[  9  13  35   9  -4  -5  -9   1   4   6  22 -12  -6 -12   6  24  -4  -3
  -3  -7   0 -23  -6  -2 -12  12  16  36  16   5 -40   6 -58  18  -4  -5
  -9  -3  -2   6   4  10   4   7  -2 -31   7  -3   2  16   2 -17   2   1
 -10   0  17   7 -17 -24] : Rato mozi
[  4  10  29  -1  -5  -6 -15  -1  -2  12  25  -6  -4  -6  24  20  -3   6
  -5   8 -19 -23  -9   1  -5 -17  16  55   3   2 -20   4 -39  -5  20  -3
 -15   1  -3  13   9  17 -18   4  -8 -40  13  -5   4  -8 -11  -8  12  -9
 -17 -11   7  -4 -18 -44] : Rato mozi
[ -3   6  24  -9   4 -17  -9   2  -1 -11  21  -8  -6   2   2  11   2   7
  -2  12  13 -23  -5  -6  -6   0  14  10  13  -1 -26  -8 -34  15  -7  -6
  -3  -7   0   0  15   4   0   0  -4 -50   5  -2  -1  14  -3 -24   6  -6
   5  25   6   8 -15 -31] : Rato susol
[-10 -24  10 -52   7 -19   3  -3  -6   0  19 -16  -3  -2   5  -4   3  18
 -10  47  14  -7  -4 -11  -9 -21   4 -28  19 -10  44   4  45 -29  -2   4
  22  -1   8 -24  -7  -5  -7 -17 -15 -29   6   8   7   6  -8 -12   9 -19
  -1  38  -7 -11  16 -39] : rufit Miv
[ -6 -14   2 -23   5 -20   8   3 -10 -20  -9  -3   5  22 -21 -18   6  -6
   0  18  20  11  10  -1   3  18  -6 -52  -2  -2  -6 -27  45  28 -15  -2
   7  -3   3  -9  -6  -6  20 -11 -11 -15 -18   3 -10  13  12 -14 -15  -2
  27   1 -13   4   7   1] : rufit Zef
[  3  33 -30  -1  -6  20   4  -2  -2   6  -3  14   6  21  11  -2  -3  -7
   6  -7 -30  22   5  18  10 -21  -9   0 -25  -1  40  -1  33   8  27   5
  -5   3  -1  13  14  -1 -14   4  -5  23   3   3  11 -26 -17   1   0   1
 -25 -20 -24  -6   4  -1] : gite Bufab
[ -4 -55   8  18   4 -19  -3   3   9 -16 -19 -33   3 -36 -26 -17   7  -5
  15  11  10  -4   1 -11 -11  39 -12 -65  30  11 -51  21  33 -12 -34  -2
  27  -3  10  -2 -15  -5  24  -2   5  68  -6  13   1  27   6  39 -14  10
  79   2  17  -8   5  62] : Kuva mola
[  2 -36  -4  35  -4  -1  -6   5   7  -5 -15 -18   3 -10 -12 -16   6 -18
  10   7 -30  16  11   6 -13  24  -8 -42  -3   6 -58  13  32  26  -9   3
  -6  -7   7  17  -4   6   3   2  -7  69  -5   8   3   5  -3  31 -17  10
  41  -5   3  -4   0  44] : Kuva mola
[ -2 -16 -26  28   1 -15   3   3   1 -12  -6   6  -3  30 -19 -18   8 -22
  -1  23  -9  17  17   0 -12  30 -11 -38 -23  -2 -64 -40  25  63 -25  -2
 -36 -23   4  -3  -8   3  14  -3 -19  -9 -23 -13 -14  24   9  -2 -20   0
  17  34   1   9 -12 -11] : rufit sabi
[  1  29   9  18  -1   9 -11   1   8  11  22  -4  -8  -4  10  25   0   6
   3 -15   4 -25 -15  13  -9  -6  12  41   6  -4 -16   6 -59  15   0   0
 -19  -6  -5   8  27  11  -9   7   1 -31  12  -6   5  12   2 -16   7   0
 -15  31  18  12 -26 -29] : Rato mozi
[ 11  37  36   9  -6  -1 -18   2   3   7  25 -11  -2   1  16  37   0   0
  10 -15 -23 -30 -18   9   1   0  16  48   4  11 -36   1 -40  35  11  -6
 -19  -7  -3  29  28  22  -5  13  -9 -28  16   4  12   3  -5 -19  -3   7
   2 -17  12  10 -29 -31] : Rato mozi
[  2  39   6 -30 -10  24   2   2  -8  -7 -17   5  23  22   9  11  -3  -3
  19 -30 -31  15  -4  23  32 -24  -6  -4 -17   8  61  -2  68  11  31   5
  15   8  -7  37  27   8  -3  12   2  48  14  17  18 -36  -2   1 -15  10
  16 -84 -28  -3   7  35] : gite rubi
[ -7 -34   0   7   1 -33   0   2  -6  -7   6  -5  -4   8  -7 -18   8 -17
  -6  46 -21   6  16   0 -15  23   1 -28  -7  -1 -60 -19  24  31  -4  -2
 -18 -15  12  -7 -21   0   4 -12 -23 -15 -23  -7  -9  13  -9   4  -7  -9
   8  15   1  -2  -2 -28] : rufit sabi
[ -8 -29 -14   3   0   3 -15   3  -4   2  -1  13   0  36  -1 -17   1  -2
 -18  18  -4  25  25  -5 -15 -21   5  -8 -31 -13 -40 -24   2  41  -2  -3
 -27 -12  -3   6   3   7 -15 -13 -11 -32  -7 -15 -18  -8  14 -15  -7  -8
  -4  31 -14   7  -6 -14] : rufit Miv
[ -1  -4   8 -12   2   3 -17  -1  10   2  40 -25 -13 -14   9  22  -4  16
   4  10  23 -23  -5   1 -28 -15  21  -4  32  -5 -14  19 -41   8 -11  -5
  14  -8   3  -5  36   4 -13  -8  -1 -34  20  11  13  15  -7 -28   9 -10
  -5  77  11   0 -18 -27] : Rato susol
[ -2 -16  11  -9   3   7  -9   1   8   2  13  -7  -7  -5   3   6  -6  10
 -13   2  31  -2   5 -10 -23 -11  12   6  20  -9 -13  10 -46  -2 -13  -3
   8  -1  -2  -7   6  -3  -7 -10   9 -32   5   0   0   9  11 -23   9 -10
 -15  47   9   5  -1 -11] : Rato susol
[ -1   5 -56   4   0  22  15  -2  11   5  -9  -2   0 -17 -11 -10  -4  -3
  13  -5   2  21   5  14  -1  -3 -14 -50   8  -4  67  33  35 -37  -1   5
  31  10   7 -22   1 -27  -6  -4  12  69   0  18  16  -8 -20  20   6   3
 -12  31  -7 -16  25  42] : gite Bufab
[  1  30  -1 -16  -6  14   6   2  -6  -8  -9  11  17   8   1  -1  -3 -15
   6 -22  -5  14   7  19  14  -5  -7 -15  -2   5  38   4  18  -4  22   1
  25   9  -3  11  10 -12   2   0   8  24  -4   8  10 -22  -7  -5  -4  10
 -14 -50 -24  -5  17  27] : gite rubi
[ -8 -30  -8  22   4  -8 -12   2   5 -14   1 -14  -4   0 -18 -13   2  -7
   2   6  17   3  14  -2 -21  12  -2 -43   6  -3 -61   1 -15  26 -24  -7
   3 -14   6   1  15  -1   2  -4  -1  -2  -3   2  -8  18  12  -1  -4   0
  33  47   9   4 -12  20] : Kuva bal
[   1  -39  -24   60   -3  -16   -3    3    4  -15  -15  -12   -3   -3
  -23  -28    9  -34   12   16  -32   20   21    8  -18   44  -17  -59
  -10    7 -103   -2   17   42  -18   -5  -18  -17   14   11  -10   -2
   11   -3   -9   55  -20   -3   -8   17   -6   35  -19   11   45   12
   10   -2  -12   39] : Kuva bal
[-10 -26 -49  42   2  14  -9   0   6   4 -10   3   5   8  -3 -17   6  11
   8   5 -28   5  -1  -9   3 -12 -17  -8 -27  -7 -14  -2  29  -1  -8  -1
 -33  -6   0  13   8  14 -14  -1  -2  37   7  -5  -6  -5   6  40  -5  -2
  42  28   7  -2 -19  29] : Kuva Fub
[ -5 -26  -1  16   6   5  -3   2   9  -1 -11 -16   4 -15 -14  -5   3   6
  11  -3   6  -7  -4  -6  -2   8  -6 -25   9   4 -22  10  18   0 -21  -3
   3  -6   1   7   5   8   8   2   4  42  10   2   2  12  13  22  -9   4
  53  11  10   2 -10  40] : Kuva mola
[ -9  11 -19  -3   7  -8   9   4  -8 -12 -16  20   0  37 -24 -16   5 -10
  -6  -2  36   4   4  -6  10  17  -7 -29 -17  -7   0 -42   9  40 -26  -3
 -14 -12  -3 -17  -1 -10  25  -5  -2 -42 -22 -12 -24  19  23 -27 -14   0
   4  27  -9  16  -4 -11] : rufit Zef
[  6   6  -5 -23  -8  17  13   3  -2  -2 -20  -7  10  -2   0  -2   2  -5
   7 -11 -14  21   4  13  12   1  -9 -34   3   7  44  14  61 -11   8   7
  28   3   0   4  -7  -5   5  -1   2  64   0  17  14 -12  -5   6 -14   6
   8 -37 -19 -13  25  40] : gite rubi
[-11 -35 -58   7   8  11  -1  -5  12  -5   1   0 -10   7 -17 -26   1   7
  -5  19  30  18  15  -8 -22 -14  -7 -60  -3 -17   9 -14  16   3 -30   0
  -3  -8   4 -26   6 -15 -10 -16   2   8  -9   0  -7  13   7  -1   2 -10
  11  99  -4   0   0  12] : rufit Miv
[  1  42 -27   5 -13  21   5   6 -13 -12 -28  28  23  51   2  -6   0 -21
  15 -28 -57  34   8  27  33  -9 -17  -9 -55   7  21 -31  71  51  31   1
 -22  -4  -5  45  22   9  -2  13  -8  43  -3  -2   3 -34  -2   7 -28  14
  12 -83 -33   1  -2  30] : gite rubi
[  3 -32   4  29  -5   5 -12   4  10   6  -8 -19   3  -7  -7  -1   5  -3
  10  -1 -23   5   3  -4  -8   8  -2 -14  -2   6 -55   9  15  29 -17  -4
 -15 -10   1  22   4  22  -1   5  -4  52   8   8   1   9  13  23 -14   4
  46   5  10   2 -15  37] : Kuva mola
[ -1  -2 -19 -24  -3  24  13   2   5   2 -11  -2   8  16  -3  -6   0   3
   8   3  -5  19   3   3   5  -8  -7 -38  -7  -4  49  -1  69  14  -5   6
   5  -2  -3  -4   3   2  -3  -1 -10  41   1  12   5  -2   7   0 -19  -1
   7   7 -19  -7  13  15] : gite Kamov
[  3  15  34   1   1 -14  -8  -4   2  -6  18 -17  -6 -21  -4  19  -5  -4
   5 -13  26 -23  -5   7 -10  18  12   5  34  10 -38  17 -62   4  -6  -6
  25   0   6  -1  18  -8  13   3   7 -26   3   8   4  16  -5 -19   9   7
   3   4  15   4 -11   0] : Rato dibad
[  4 -45 -27  31   2   8   4   3  15   7 -10  -8  -4 -18 -11 -14   5   9
   0  13 -10   4  -1 -18  -9   9  -4 -10  -3  -4 -13   6  27  -8 -27   4
 -22  -5   2 -10 -23  10  -1  -1  -2  48  -4  -5  -7  16  14  35  -8  -3
  28  43  16   1  -2  16] : Kuva Fub
[ -7 -18 -26   4   6 -19   6   1  -7 -14 -11  12   2  25 -19 -27   6   1
  -5  20  14  12  11  -3   3  12 -12 -42 -14  -5  -8 -29  32  16 -14   0
  -6  -7   3 -16  -9  -8  13  -9  -3 -18 -21 -13 -17  11   8  -1  -6  -3
  14  19  -7   0   3  -2] : rufit Zef
